Look-ups in named tables: a row name and a column name give one cell, copied from the table.

tobodeb:
         toteb  zudasi  zon
selot       74      52   74
rikonod     39      70   62
damebin     49      94   44
zas         62      59   68
tirevu      71      61   66
nibal       36      49   19
fafugo      18      41   53
vaz         88      71   26

zas, zudasi => 59
selot, zudasi => 52
selot, zon => 74
zas, zon => 68
tirevu, zon => 66
vaz, zon => 26
nibal, toteb => 36
rikonod, zon => 62
nibal, zon => 19
fafugo, toteb => 18
damebin, zudasi => 94
fafugo, zudasi => 41
selot, toteb => 74
zas, toteb => 62
tirevu, toteb => 71
damebin, zon => 44
Row with the largest zon: selot

bomugu:
,fal,kos,moz,nolepom,rol
vemesos,0.56,0.67,0.42,0.52,0.53
gomur,0.63,0.95,0.32,0.57,0.62
ruko,0.36,0.13,0.63,0.43,0.40
dema,0.57,0.91,0.34,0.57,0.64

kos of gomur = 0.95
fal of vemesos = 0.56
kos of ruko = 0.13
nolepom of gomur = 0.57
kos of dema = 0.91
nolepom of dema = 0.57
kos of vemesos = 0.67
nolepom of vemesos = 0.52
moz of gomur = 0.32
moz of vemesos = 0.42
fal of ruko = 0.36

Table kimu
|  | zug | per | kaze | muz | taron | zaliki | vud |
|---|---|---|---|---|---|---|---|
| tuvanip | -0.2 | 0.7 | 0.7 | 0.9 | -0.5 | -0.4 | -0.4 |
| gaz | -0.2 | 0.7 | 0.7 | 0.8 | -0.5 | -0.4 | -0.4 |
| gem | 0.1 | 0.2 | 0.2 | 0.6 | 0.0 | -0.2 | 0.0 |
| togezub | 0.1 | 0.2 | 0.2 | 0.6 | 0.0 | -0.3 | 0.0 |
| baz | -0.2 | 0.7 | 0.7 | 0.7 | -0.4 | -0.4 | -0.4 |
| gam | 0.0 | 0.3 | 0.3 | 0.5 | -0.2 | 0.0 | 0.0 |
| punovag | 0.3 | 0.1 | 0.1 | 0.3 | 0.2 | -0.3 | 0.1 |
| baze | -0.2 | 0.7 | 0.7 | 0.8 | -0.5 | -0.4 | -0.5 |
| kufa | 0.3 | 0.1 | 0.1 | 0.3 | 0.2 | -0.4 | 0.2 |
| voratar | -0.1 | 0.4 | 0.5 | 0.6 | -0.3 | -0.2 | -0.3 |
| teru | -0.3 | 0.7 | 0.8 | 0.8 | -0.5 | -0.4 | -0.4 |
| ludob | 0.3 | 0.0 | 0.3 | -0.1 | 0.1 | 0.2 | 0.0 |

tuvanip, kaze => 0.7
tuvanip, per => 0.7
teru, zaliki => -0.4
gaz, vud => -0.4
tuvanip, vud => -0.4
baze, zaliki => -0.4
teru, muz => 0.8
ludob, zug => 0.3
voratar, kaze => 0.5

Table vusi
|  | sud | visalu |
|---|---|---|
| rut | 124 | 118 |
| des | 34 | 252 |
| genita | 132 | 179 |
| zopaf | 7 | 125 |
| teko | 115 | 118 |
| gura | 173 | 197 |

zopaf, sud => 7
des, visalu => 252
genita, sud => 132
genita, visalu => 179
rut, sud => 124
rut, visalu => 118
teko, sud => 115
zopaf, visalu => 125
teko, visalu => 118

duruke
fields: bavu, gorese, mavi, vig, goge, lep, faf, marolem, bev, vimuk
teloz: [2, 110, 10, 22, 136, 57, 24, 56, 90, 55]
sulaz: [26, 40, 182, 19, 60, 31, 155, 47, 59, 109]
bebavol: [27, 18, 205, 24, 26, 28, 165, 42, 48, 111]
risazal: [8, 33, 197, 12, 49, 18, 158, 37, 45, 109]
dogib: [36, 40, 43, 31, 62, 40, 48, 50, 110, 51]

What is the faf of sulaz in duruke? 155
What is the gorese of risazal in duruke? 33
What is the lep of teloz in duruke? 57
What is the mavi of teloz in duruke? 10
What is the mavi of dogib in duruke? 43
What is the vimuk of sulaz in duruke? 109
What is the vimuk of dogib in duruke? 51
What is the vimuk of bebavol in duruke? 111
What is the faf of bebavol in duruke? 165
What is the vimuk of risazal in duruke? 109
What is the vimuk of teloz in duruke? 55
What is the marolem of sulaz in duruke? 47
What is the lep of risazal in duruke? 18
What is the goge of sulaz in duruke? 60
What is the mavi of sulaz in duruke? 182

nupedu
        zuvumil    fiz    zet  keziz   buno  vuzavi  dogafu
ditub     1.708  2.336  2.034  2.069  2.362   2.259   2.106
gavibo    9.834  9.274  9.859  9.641  9.453   9.560   8.966
vapav     1.694  2.217  2.012  1.601  1.812   1.786   2.435

What is the dogafu of gavibo in nupedu?
8.966
What is the buno of vapav in nupedu?
1.812
What is the vuzavi of vapav in nupedu?
1.786
What is the keziz of vapav in nupedu?
1.601
What is the zuvumil of ditub in nupedu?
1.708
What is the buno of gavibo in nupedu?
9.453
What is the vuzavi of gavibo in nupedu?
9.560
What is the fiz of vapav in nupedu?
2.217
What is the keziz of gavibo in nupedu?
9.641
What is the zuvumil of vapav in nupedu?
1.694
What is the zet of gavibo in nupedu?
9.859
What is the dogafu of ditub in nupedu?
2.106
What is the zuvumil of gavibo in nupedu?
9.834
What is the vuzavi of ditub in nupedu?
2.259
Which row has the largest keziz? gavibo

nuseka =
	gunub	metevo	ner	gegotab	lom	lod
sab	38	49	67	72	82	64
feb	2	61	64	49	57	87
leko	46	84	65	26	28	76
budo	11	51	63	26	25	77
mik	28	57	89	66	65	50
fiso	94	46	67	80	85	40

gunub of fiso is 94
lom of sab is 82
lod of mik is 50
lom of feb is 57
lod of feb is 87
lod of fiso is 40
gunub of budo is 11
ner of budo is 63
gunub of sab is 38
gunub of feb is 2
gegotab of budo is 26
metevo of feb is 61

Table pegum
	nifa	pid	tekug	terup	gesog
nife	844	303	401	559	268
vufi	272	178	603	807	684
mova	849	367	868	599	773

nifa of mova = 849
terup of vufi = 807
pid of vufi = 178
tekug of mova = 868
gesog of vufi = 684
gesog of mova = 773
pid of mova = 367
nifa of vufi = 272
gesog of nife = 268
nifa of nife = 844
tekug of nife = 401
tekug of vufi = 603
pid of nife = 303
terup of mova = 599
terup of nife = 559
Which row has the largest nifa? mova

remokad =
	zaruzaz	koti	pugavib	bef	rupupuv	lemu	gadofiz
fimob	0.48	0.53	0.80	0.53	0.39	0.71	0.42
supav	0.50	0.49	0.51	0.39	0.51	0.13	0.40
gudasiv	0.40	0.37	0.34	0.62	0.52	0.43	0.34
duvop	0.43	0.32	0.22	0.27	0.40	0.61	0.41
piri	0.40	0.60	0.52	0.34	0.50	0.49	0.42
bomal	0.45	0.49	0.24	0.27	0.52	0.63	0.37
debanos	0.46	0.30	0.06	0.30	0.56	0.60	0.44
taram	0.49	0.17	0.38	0.69	0.31	0.40	0.47
pas	0.45	0.25	0.37	0.46	0.32	0.48	0.48
pip	0.46	0.50	0.36	0.28	0.52	0.59	0.49

What is the rupupuv of pas in remokad?
0.32
What is the zaruzaz of taram in remokad?
0.49
What is the pugavib of piri in remokad?
0.52
What is the pugavib of fimob in remokad?
0.80
What is the gadofiz of gudasiv in remokad?
0.34
What is the rupupuv of debanos in remokad?
0.56
What is the bef of piri in remokad?
0.34

fabuven
fields: meko, kagi
lipok: [-15, -58]
zimala: [-8, -15]
puvunev: [40, 8]
pobof: [71, 12]
reso: [5, 16]
bifup: [1, 1]
kudulum: [55, 14]
voku: [-2, -11]
seb: [53, 16]
bagiv: [13, 25]
zunosim: [38, -16]
zok: [19, 5]
gidamak: [2, 18]

What is the meko of puvunev in fabuven? 40
What is the meko of reso in fabuven? 5
What is the meko of bifup in fabuven? 1
What is the meko of kudulum in fabuven? 55
What is the kagi of bagiv in fabuven? 25
What is the meko of bagiv in fabuven? 13
What is the kagi of zimala in fabuven? -15
Row with the largest meko: pobof

Table letan
,sef,nozo,taf,ledo,sozi,zusuga,kibub,defu,gopos,pefaden
sipuzif,52968,33814,27948,48899,54568,38723,35126,31588,30120,51089
ran,46548,24759,29754,53488,63799,30811,29707,19144,21908,52411
gegeva,48529,92752,94926,47391,34319,65023,90550,93240,91733,40283
bitud,60220,82151,84429,64399,51829,68491,75976,89521,87487,48534
zabeso,77438,98674,98166,67451,47237,74693,95296,95009,93204,36618
pidu,49468,6995,8114,49729,70806,25488,13965,3333,5683,61973
buzadup,45696,29240,24888,36282,39471,37711,32531,26541,24986,48332
pozik,43009,17901,11534,39794,48843,29384,20483,18286,14920,51911
ronesu,47438,51006,51617,42173,50539,38962,57375,40380,44159,49319
lonoma,39974,14843,15764,50125,67770,37188,14895,16463,20857,68232
difemom,62078,80752,77992,55850,52766,58035,79536,77591,77038,46935
dibid,49215,60629,62191,45305,37739,49905,60427,58000,57564,45471

pefaden of pozik = 51911
defu of difemom = 77591
ledo of gegeva = 47391
sef of lonoma = 39974
gopos of gegeva = 91733
kibub of pidu = 13965
gopos of ronesu = 44159
kibub of zabeso = 95296
kibub of dibid = 60427
Row with the largest taf: zabeso

panet =
	vifazi	zened	logokog	zev	zin	nus	nalek	rinemel	gekoz	kamorof
desa	-20.070	-29.364	60.210	29.970	-35.197	27.910	35.335	24.336	59.478	-53.773
laviri	-36.487	-5.365	57.684	34.629	-36.910	67.255	30.863	18.619	52.580	-42.058
mapid	34.565	-19.980	-54.286	4.337	28.906	77.983	35.556	4.252	-1.882	1.662
radufa	53.742	-33.771	-48.442	-58.463	31.195	48.706	61.182	6.486	37.023	73.338
daf	22.795	-6.349	-30.871	-5.581	15.535	49.453	29.245	34.549	1.709	35.054
ralit	27.458	-5.105	47.534	12.042	19.849	18.419	45.860	-34.424	47.799	-9.064
deg	-4.039	26.843	0.385	-22.714	56.605	-12.988	-48.249	-12.146	-41.990	43.382
gik	-40.782	-6.670	60.448	46.501	-9.682	62.548	48.064	-20.580	63.507	-27.084

What is the gekoz of daf in panet? 1.709
What is the kamorof of daf in panet? 35.054
What is the rinemel of desa in panet? 24.336
What is the zin of radufa in panet? 31.195
What is the nalek of deg in panet? -48.249
What is the gekoz of ralit in panet? 47.799
What is the zened of laviri in panet? -5.365
What is the nalek of radufa in panet? 61.182
What is the nalek of ralit in panet? 45.860
What is the kamorof of mapid in panet? 1.662
What is the kamorof of laviri in panet? -42.058
What is the zin of gik in panet? -9.682
What is the nus of deg in panet? -12.988
What is the nalek of gik in panet? 48.064
What is the zev of deg in panet? -22.714
What is the logokog of desa in panet? 60.210
What is the kamorof of gik in panet? -27.084
What is the rinemel of deg in panet? -12.146

